Below are the code and all the weights of a small trained network. Each question names an input and a class and asks about switching units off, where a switched-off unit gives its printed mean instead of its output.

import numpy as np


def w(rows, s, z=0):
    codes = np.array(rows[::2]) - 128.0
    scale = np.full(codes.shape[1], s)
    scale[-1] = z or s
    return codes * scale


def f(y):
    return y / 2 * (1 + np.tanh(0.7978845608 * (y + 0.044715 * y**3)))


def log_softmax(a):
    a = a - a.max(-1, keepdims=True)
    return a - np.log(np.exp(a).sum(-1, keepdims=True))


def net(x, mask):
    res = np.array(x, float).reshape(1, 7) / 4 @ E
    y = f(res @ A[0][:, :-1].T + A[0][:, -1])
    res = res + np.where(mask, y, B[0][:, -1]) @ B[0][:, :-1]
    return log_softmax(res[-1] @ U[:, :-1].T + U[:, -1])


A, B = {}, {}
E = w([
[170,41,133,3,120,141],'x0',
[69,162,179,127,185,153],'x1',
[111,204,119,98,196,193],'x2',
[11,120,114,72,125,52],'x3',
[114,239,177,190,50,96],'x4',
[201,250,95,118,110,135],'x5',
[171,139,187,120,231,50],'x6',
],0.012)
A[0] = w([
[76,187,93,13,93,236,252],'n1',
[159,118,202,71,152,95,166],'n2',
[140,149,43,138,122,65,31],'n3',
[58,51,141,130,114,150,141],'n4',
[204,223,205,138,173,138,205],'n5',
[62,103,123,153,35,170,29],'n6',
[1,132,182,172,187,99,161],'n7',
[173,82,70,219,184,217,136],'n8',
],0.0099,0.0039)
B[0] = w([
[66,114,74,126,225,170,252],'n1',
[174,106,85,106,193,157,179],'n2',
[92,152,173,130,54,81,150],'n3',
[171,198,123,146,177,221,203],'n4',
[162,191,77,172,155,124,227],'n5',
[174,165,219,214,136,136,186],'n6',
[11,65,148,120,255,159,227],'n7',
[70,165,12,145,179,107,196],'n8',
],0.01,0.016)
U = w([
[151,229,83,247,135,124,138],'0',
[99,122,197,166,116,57,149],'1',
[104,137,182,155,130,192,72],'2',
[82,178,125,151,21,43,104],'3',
[73,84,56,84,223,136,198],'4',
[254,64,120,37,161,131,92],'5',
[131,73,116,30,37,75,82],'6',
[103,144,121,104,154,166,1],'7',
],0.011,0.01)

Each question gives the input, the list of numbers given to net, and the class t.
The units are the neurons (one row each of A and B). Each row of codes is followed by its name. A weight is (code - 128) times the scale printed after its matrix; where a second scale follows, it is the last column's (A, B and U).
mask holds one flag per neuron, in row order. A switched-off neuron (its flag False) gives its mean, the last column of its row in B, instead of its output. The means were averaged over made-up inputs and are rounded, as every weight is.
A unit's drop is (log p(t) with every unit on - log p(t) with that unit switched off) / (log p(t) with every unit on - log p(t) with every unit switched off).
The circuit of an input: a set's keep is (log p(t) with only the set's units on - log p(t) with every unit switched off) / (log p(t) with every unit on - log p(t) with every unit switched off). Starting from all 8 units, units are removed one at a time, each time the one whose removal leaves the highest keep (on an exact tie, the one counted first), for as long as the keep stays at least 0.8.
units of the circuit, in order: the units of the circuit, biggest drop first
most important unit: the unit with the biggest drop
k most important neurons: the k neurons with the biggest drops, biggest first
drop when u is switched off: that unit's drop, to one decimal
input [6,-7,-2,-7,0,-8,6], class 5: units of the circuit, in order -> [n7]
input [8,-6,2,-2,7,-2,-2], class 5: 2 most important neurons -> [n7; n8]
input [1,-8,-7,5,-4,-2,-5], class 0: units of the circuit, in order -> [n6; n7]
input [5,-6,2,4,1,-5,-5], class 2: units of the circuit, in order -> [n6; n7; n8]
input [-1,3,-2,0,7,-7,1], class 2: units of the circuit, in order -> [n8; n5]
input [-3,2,1,2,5,-6,-3], class 2: 3 most important neurons -> [n6; n1; n8]
input [6,-6,-7,5,-7,0,-5], class 5: units of the circuit, in order -> [n7; n8]
input [-7,5,-8,6,1,-7,-4], class 2: 3 most important neurons -> [n6; n1; n4]
input [7,-2,-6,2,-7,-1,-2], class 5: units of the circuit, in order -> [n7; n8]
input [-1,-7,-5,6,-1,-2,1], class 3: units of the circuit, in order -> [n1; n7]
input [1,-4,-7,6,-5,7,-7], class 0: 3 most important neurons -> [n6; n7; n1]
input [6,7,1,-7,6,-4,-3], class 0: 2 most important neurons -> [n7; n5]
input [-2,-1,-4,5,-1,-3,-5], class 2: units of the circuit, in order -> [n6; n8]
input [3,-6,-7,6,7,-3,-6], class 0: units of the circuit, in order -> [n6]
input [1,0,-2,-3,3,-2,8], class 0: 3 most important neurons -> [n5; n1; n7]
input [-1,-7,-3,1,0,6,-7], class 3: 2 most important neurons -> [n3; n4]
input [-3,2,-7,4,5,-1,1], class 1: drop when n1 is switched off -> 0.4
input [5,0,-8,-4,-2,8,-4], class 6: drop when n7 is switched off -> 0.3
input [1,6,0,-7,-1,-2,-2], class 0: drop when n1 is switched off -> 0.5
input [-2,3,-7,3,-2,-4,-4], class 2: most important unit -> n6
